Below is a small trained network, with its code and all its weights. Each question gives an input and a class and asks what happens when units are switched off, that is, made to give their printed mean instead of their output.

import numpy as np


def w(rows, s, z=0):
    codes = np.array(rows[::2]) - 128.0
    scale = np.full(codes.shape[1], s)
    scale[-1] = z or s
    return codes * scale


def norm(h):
    return h / np.sqrt((h * h).mean(-1, keepdims=True) + 1e-5)


def f(y):
    return y / 2 * (1 + np.tanh(0.7978845608 * (y + 0.044715 * y**3)))


def log_softmax(a):
    a = a - a.max(-1, keepdims=True)
    return a - np.log(np.exp(a).sum(-1, keepdims=True))


def net(x, mask):
    res = np.array(x, float).reshape(1, 6) / 4 @ E
    u = 0
    for l in range(2):
        y = f(norm(res) @ A[l][:, :-1].T + A[l][:, -1])
        res = res + np.where(mask[u : u + 3], y, B[l][:, -1]) @ B[l][:, :-1]
        u += 3
    return log_softmax(norm(res)[-1] @ U[:, :-1].T + U[:, -1])


A, B = {}, {}
E = w([
[122,142,135,177,112,132,125,110,124,136],'x0',
[176,53,165,129,54,157,110,188,128,74],'x1',
[116,148,142,146,112,128,124,148,112,163],'x2',
[139,180,200,57,119,90,34,9,116,82],'x3',
[97,119,117,79,139,141,138,173,83,116],'x4',
[110,127,120,123,120,143,132,129,125,121],'x5',
],0.012)
A[0] = w([
[105,160,72,142,199,107,161,158,150,125,255],'0.n0',
[146,1,131,145,58,118,77,121,94,152,159],'0.n1',
[148,139,208,116,113,156,92,141,120,71,82],'0.n2',
],0.0099,0.0021)
B[0] = w([
[65,162,134,230,45,138,126,121,208,215,247],'0.n0',
[204,112,122,122,113,200,88,187,104,109,255],'0.n1',
[67,132,254,169,170,58,13,112,133,88,240],'0.n2',
],0.013,0.0059)
A[1] = w([
[210,111,108,144,126,134,145,253,121,94,249],'1.n0',
[142,192,108,123,144,111,30,103,148,133,94],'1.n1',
[46,241,176,46,204,126,129,41,111,131,211],'1.n2',
],0.0081,0.0015)
B[1] = w([
[181,88,83,155,134,148,101,97,89,6,239],'1.n0',
[46,123,92,86,115,73,153,170,94,130,206],'1.n1',
[167,165,72,149,100,130,85,60,137,160,254],'1.n2',
],0.016,0.0073)
U = w([
[89,109,84,200,81,148,180,139,208,198,254],'0',
[122,93,123,80,91,86,179,147,144,138,1],'1',
[123,104,149,49,183,157,162,136,163,159,1],'2',
[202,82,4,145,100,190,155,131,110,78,255],'3',
[128,158,39,120,88,91,98,64,153,162,254],'4',
[132,102,139,79,189,115,203,113,126,140,1],'5',
[117,131,147,70,180,109,183,145,152,130,1],'6',
[117,106,183,98,88,91,52,112,136,84,130],'7',
],0.011,0.0031)

Each question gives the input, the list of numbers given to net, and the class t.
The units are the neurons (one row each of A and B). Each row of codes is followed by its name. A weight is (code - 128) times the scale printed after its matrix; where a second scale follows, it is the last column's (A, B and U).
mask holds one flag per neuron, layer by layer. A switched-off neuron (its flag False) gives its mean, the last column of its row in B, instead of its output. The means were averaged over made-up inputs and are rounded, as every weight is.
A unit's drop is (log p(t) with every unit on - log p(t) with that unit switched off) / (log p(t) with every unit on - log p(t) with every unit switched off).
The circuit of an input: a set's keep is (log p(t) with only the set's units on - log p(t) with every unit switched off) / (log p(t) with every unit on - log p(t) with every unit switched off). Starting from all 6 units, units are removed one at a time, each time the one whose removal leaves the highest keep (on an exact tie, the one counted first), for as long as the keep stays at least 0.8.
units of the circuit, in order: the units of the circuit, biggest drop first
unit that matters most: the unit with the biggest drop
top k neurons: the k neurons with the biggest drops, biggest first
k most important neurons of layer l: the k neurons of layer l with the biggest drops, biggest first
drop when u is switched off: that unit's drop, to one decimal
input [0,-8,2,-1,-3,-3], class 0: unit that matters most -> 0.n0
input [-6,-1,8,2,8,-3], class 4: units of the circuit, in order -> 0.n1; 1.n2
input [7,1,1,-4,-2,-2], class 3: units of the circuit, in order -> 0.n2; 1.n0
input [-7,0,-2,2,2,8], class 4: units of the circuit, in order -> 1.n2; 0.n1
input [4,-1,-6,-8,7,-5], class 0: top 2 neurons -> 0.n0; 0.n1
input [5,-8,5,-2,-1,-1], class 0: 2 most important neurons of layer 0 -> 0.n0; 0.n2
input [7,1,2,0,-3,-3], class 3: top 2 neurons -> 0.n2; 0.n0
input [1,0,-4,-8,7,5], class 0: 2 most important neurons of layer 0 -> 0.n0; 0.n1
input [3,-8,-1,-1,-6,3], class 0: 2 most important neurons of layer 0 -> 0.n0; 0.n2
input [-6,-1,-7,-5,2,1], class 0: 2 most important neurons of layer 0 -> 0.n0; 0.n1
input [7,1,6,0,-2,4], class 3: drop when 0.n0 is switched off -> 1.4
input [-8,-6,-1,-1,-1,4], class 0: drop when 1.n1 is switched off -> 0.0
input [7,-4,-3,-1,6,4], class 0: drop when 0.n0 is switched off -> 0.4
input [1,-3,-4,0,6,-4], class 0: units of the circuit, in order -> 0.n0
